Below are the code and all the weights of a small trained network. Each question names an input and a target symbol and asks about switching units off, where a switched-off unit gives its printed mean instead of its output.

import numpy as np


def w(rows, s, z=0):
    codes = np.array(rows[::2]) - 128.0
    scale = np.full(codes.shape[1], s)
    scale[-1] = z or s
    return codes * scale


def f(y):
    return np.maximum(y, 0)


def softmax(a):
    e = np.exp(a - a.max(-1, keepdims=True))
    return e / e.sum(-1, keepdims=True)


def log_softmax(a):
    a = a - a.max(-1, keepdims=True)
    return a - np.log(np.exp(a).sum(-1, keepdims=True))


def net(x, mask):
    ids = ['ΞΩαβγζ'.index(c) for c in x.split()]
    T = len(ids)
    res = E[ids] + P[:T]
    r = res
    for j in range(3):
        rows = slice(2 * j, 2 * j + 2)
        q, k, v = (r @ M[0][rows].T for M in (Q, K, V))
        z = softmax(np.where(np.tri(T) > 0, q @ k.T / 2**0.5, -1e9)) @ v
        o = O[0][rows]
        res = res + np.where(mask[j], z, o[:, -1]) @ o[:, :-1]
    y = f(res @ A[0][:, :-1].T + A[0][:, -1])
    res = res + np.where(mask[3:7], y, B[0][:, -1]) @ B[0][:, :-1]
    return log_softmax(res[-1] @ U[:, :-1].T + U[:, -1])


Q, K, V, O, A, B = {}, {}, {}, {}, {}, {}
E = w([
[168,137,187,195,169],'Ξ',
[164,106,81,88,112],'Ω',
[196,250,2,175,97],'α',
[139,147,200,121,117],'β',
[126,158,175,136,115],'γ',
[73,241,66,77,90],'ζ',
],0.018)
P = w([
[113,123,172,158,74],'0',
[141,137,115,52,254],'1',
[116,148,77,100,194],'2',
[114,186,75,74,61],'3',
[149,155,172,85,184],'4',
[165,108,120,198,192],'5',
],0.007)
Q[0] = w([
[121,191,115,169,101],'h0',
[93,78,119,81,27],'h0',
[113,93,130,156,110],'h1',
[204,174,130,163,155],'h1',
[11,117,147,130,125],'h2',
[87,140,125,140,205],'h2',
],0.011)
K[0] = w([
[129,35,140,20,155],'h0',
[149,212,142,42,228],'h0',
[218,120,97,190,52],'h1',
[116,172,204,158,159],'h1',
[66,122,60,89,250],'h2',
[253,185,118,179,127],'h2',
],0.0069)
V[0] = w([
[139,58,131,53,58],'h0',
[133,111,178,178,146],'h0',
[120,102,162,112,28],'h1',
[82,67,176,181,3],'h1',
[118,224,104,207,181],'h2',
[246,38,156,173,224],'h2',
],0.0068)
O[0] = w([
[20,146,119,161,125,87],'h0',
[162,171,132,61,145,88],'h0',
[161,97,24,123,176,83],'h1',
[147,95,86,1,204,33],'h1',
[187,60,126,21,5,254],'h2',
[175,176,145,108,192,67],'h2',
],0.0082,0.0056)
A[0] = w([
[103,146,78,127,28,179],'n0',
[85,78,105,115,209,4],'n1',
[59,114,149,254,185,81],'n2',
[28,46,99,147,184,38],'n3',
],0.0075,0.0028)
B[0] = w([
[180,50,180,195,179,249],'n0',
[159,113,117,205,145,129],'n1',
[91,125,160,253,113,137],'n2',
[41,78,46,158,82,130],'n3',
],0.012)
U = w([
[75,217,169,160,27,32],'Ξ',
[143,3,102,54,129,5],'Ω',
[123,51,122,78,196,86],'α',
[119,74,90,85,199,228],'β',
[196,176,157,47,157,33],'γ',
[162,71,155,76,24,147],'ζ',
],0.0052,0.0018)

Each question gives the input, a string of symbols that net reads in full, and the target symbol t.
The units are the heads (2 rows each of Q, K, V and O) and the neurons (one row each of A and B). Each row of codes is followed by its name. A weight is (code - 128) times the scale printed after its matrix; where a second scale follows, it is the last column's (O, A, B and U).
mask holds one flag per unit, heads first, then neurons. A switched-off unit (its flag False) gives its mean, the last column of its rows in O or B, instead of its output. The means were averaged over made-up inputs and are rounded, as every weight is.
A unit's drop is (log p(t) with every unit on - log p(t) with that unit switched off) / (log p(t) with every unit on - log p(t) with every unit switched off).
The circuit of an input: a set's keep is (log p(t) with only the set's units on - log p(t) with every unit switched off) / (log p(t) with every unit on - log p(t) with every unit switched off). Starting from all 7 units, units are removed one at a time, each time the one whose removal leaves the highest keep (on an exact tie, the one counted first), for as long as the keep stays at least 0.8.
units of the circuit, in order: the units of the circuit, biggest drop first
most important unit: the unit with the biggest drop
k most important neurons: the k neurons with the biggest drops, biggest first
drop of u: that unit's drop, to one decimal
input Ω Ω γ, target Ξ: units of the circuit, in order	(h2; n2; n0)
input Ω ζ γ, target Ξ: units of the circuit, in order	(h2; n2; h0; n0)
input Ω Ξ α γ Ξ, target Ξ: units of the circuit, in order	(n0; h0; n2)
input β Ω α α, target β: units of the circuit, in order	(h1; h2)
input Ξ ζ α, target γ: units of the circuit, in order	(h2; h0)
input Ω Ω α Ω α β, target Ξ: 2 most important neurons	(n0; n2)
input Ξ Ξ γ, target γ: most important unit	h2
input Ξ α α α, target γ: drop of n2	0.0
input Ω α Ξ, target Ξ: drop of h0	0.3
input α α α, target ζ: drop of n0	0.1
input Ω α α, target Ξ: drop of n2	0.3
